Below is a small trained network, with its code and all its weights. Each question gives an input and a target symbol and asks what happens when units are switched off, that is, made to give their printed mean instead of their output.

import numpy as np


def w(rows, s, z=0):
    codes = np.array(rows[::2]) - 128.0
    scale = np.full(codes.shape[1], s)
    scale[-1] = z or s
    return codes * scale


def norm(h):
    return h / np.sqrt((h * h).mean(-1, keepdims=True) + 1e-5)


def f(y):
    return np.maximum(y, 0)


def softmax(a):
    e = np.exp(a - a.max(-1, keepdims=True))
    return e / e.sum(-1, keepdims=True)


def log_softmax(a):
    a = a - a.max(-1, keepdims=True)
    return a - np.log(np.exp(a).sum(-1, keepdims=True))


def net(x, mask):
    ids = ['ΓΞΠΦΩαβδζημστψ'.index(c) for c in x.split()]
    T = len(ids)
    res = E[ids] + P[:T]
    q, k, v = (norm(res) @ M[0].T for M in (Q, K, V))
    z = softmax(np.where(np.tri(T) > 0, q @ k.T / 2**0.5, -1e9)) @ v
    res = res + np.where(mask[0], z, O[0][:, -1]) @ O[0][:, :-1]
    y = f(norm(res) @ A[0][:, :-1].T + A[0][:, -1])
    res = res + np.where(mask[1:9], y, B[0][:, -1]) @ B[0][:, :-1]
    return log_softmax(norm(res)[-1] @ U[:, :-1].T + U[:, -1])


Q, K, V, O, A, B = {}, {}, {}, {}, {}, {}
E = w([
[173,179,166,88,164],'Γ',
[102,131,79,156,236],'Ξ',
[112,103,131,64,79],'Π',
[106,181,126,79,127],'Φ',
[184,201,179,120,171],'Ω',
[135,124,104,77,108],'α',
[53,155,46,76,93],'β',
[154,133,164,82,111],'δ',
[145,152,91,32,141],'ζ',
[92,155,249,121,94],'η',
[139,49,188,84,98],'μ',
[87,145,239,157,121],'σ',
[132,116,164,103,140],'τ',
[85,238,31,165,84],'ψ',
],0.014)
P = w([
[15,136,59,92,120],'0',
[71,86,82,52,126],'1',
[80,122,120,81,175],'2',
[253,84,76,174,251],'3',
[103,61,54,106,150],'4',
[144,40,109,125,173],'5',
[144,81,150,87,180],'6',
[206,136,211,131,253],'7',
],0.0038)
Q[0] = w([
[150,83,21,151,62],'head 0',
[69,132,131,253,6],'head 0',
],0.0043)
K[0] = w([
[155,236,4,50,207],'head 0',
[169,192,173,29,49],'head 0',
],0.0031)
V[0] = w([
[186,237,2,192,42],'head 0',
[142,123,200,59,25],'head 0',
],0.0061)
O[0] = w([
[201,204,254,76,90,3],'head 0',
[254,75,94,132,35,252],'head 0',
],0.0093,0.0035)
A[0] = w([
[126,242,118,224,57,127],'neuron 0',
[118,116,37,121,170,122],'neuron 1',
[102,77,169,92,181,254],'neuron 2',
[211,123,166,93,122,131],'neuron 3',
[44,176,147,179,254,239],'neuron 4',
[133,209,127,26,157,132],'neuron 5',
[78,54,151,104,81,229],'neuron 6',
[138,217,62,147,6,211],'neuron 7',
],0.0074,0.0025)
B[0] = w([
[5,201,186,126,202,173],'neuron 0',
[189,171,149,184,147,243],'neuron 1',
[85,188,100,140,253,208],'neuron 2',
[178,217,106,120,121,200],'neuron 3',
[96,184,81,68,149,201],'neuron 4',
[76,52,153,144,120,216],'neuron 5',
[137,217,149,218,200,242],'neuron 6',
[228,89,251,103,163,253],'neuron 7',
],0.0058,0.0048)
U = w([
[32,182,82,98,227,160],'Γ',
[100,160,127,124,171,114],'Ξ',
[133,79,170,138,13,36],'Π',
[79,109,180,111,51,37],'Φ',
[60,192,110,112,75,13],'Ω',
[185,146,186,92,64,81],'α',
[94,137,176,41,99,91],'β',
[248,137,104,115,62,179],'δ',
[143,117,99,11,115,77],'ζ',
[198,146,172,254,83,125],'η',
[133,37,88,148,103,120],'μ',
[103,148,86,217,125,104],'σ',
[106,89,14,179,166,169],'τ',
[165,244,237,137,139,253],'ψ',
],0.0084,0.0035)

Each question gives the input, a string of symbols that net reads in full, and the target symbol t.
The units are the heads (2 rows each of Q, K, V and O) and the neurons (one row each of A and B). Each row of codes is followed by its name. A weight is (code - 128) times the scale printed after its matrix; where a second scale follows, it is the last column's (O, A, B and U).
mask holds one flag per unit, heads first, then neurons. A switched-off unit (its flag False) gives its mean, the last column of its rows in O or B, instead of its output. The means were averaged over made-up inputs and are rounded, as every weight is.
A unit's drop is (log p(t) with every unit on - log p(t) with that unit switched off) / (log p(t) with every unit on - log p(t) with every unit switched off).
The circuit of an input: a set's keep is (log p(t) with only the set's units on - log p(t) with every unit switched off) / (log p(t) with every unit on - log p(t) with every unit switched off). Starting from all 9 units, units are removed one at a time, each time the one whose removal leaves the highest keep (on an exact tie, the one counted first), for as long as the keep stays at least 0.8.
units of the circuit, in order: the units of the circuit, biggest drop first
unit that matters most: the unit with the biggest drop
top k neurons: the k neurons with the biggest drops, biggest first
drop of u: that unit's drop, to one decimal
input τ Φ δ Γ ψ ψ Π, target ψ: units of the circuit, in order	head 0; neuron 6
input τ ζ ψ Ξ ψ Γ σ, target Γ: unit that matters most	head 0
input Ξ Π δ ζ Φ σ ψ Ω, target Γ: units of the circuit, in order	head 0; neuron 4; neuron 7
input Π α α τ, target τ: units of the circuit, in order	head 0; neuron 7
input ψ Ξ η ζ, target Γ: units of the circuit, in order	head 0; neuron 7
input τ Ξ β η, target Γ: units of the circuit, in order	head 0; neuron 4
input Γ α δ Φ, target δ: units of the circuit, in order	neuron 6; neuron 2; neuron 0
input Φ σ δ ψ ψ, target ψ: units of the circuit, in order	neuron 7; head 0
input α ζ σ β τ σ Π, target τ: units of the circuit, in order	head 0; neuron 6
input ψ ψ Φ σ τ Ξ α δ, target Γ: units of the circuit, in order	head 0; neuron 7
input τ Π Ξ α Π δ Ω, target Γ: units of the circuit, in order	head 0; neuron 4
input Φ Γ μ α Ξ τ, target Γ: top 2 neurons	neuron 4; neuron 2
input τ τ ψ ζ ζ Ξ α, target Γ: drop of head 0	1.5
input δ Π Γ, target δ: drop of neuron 6	0.1
input δ Φ Γ, target δ: drop of head 0	0.7
input δ α δ α β, target δ: top neuron	neuron 7
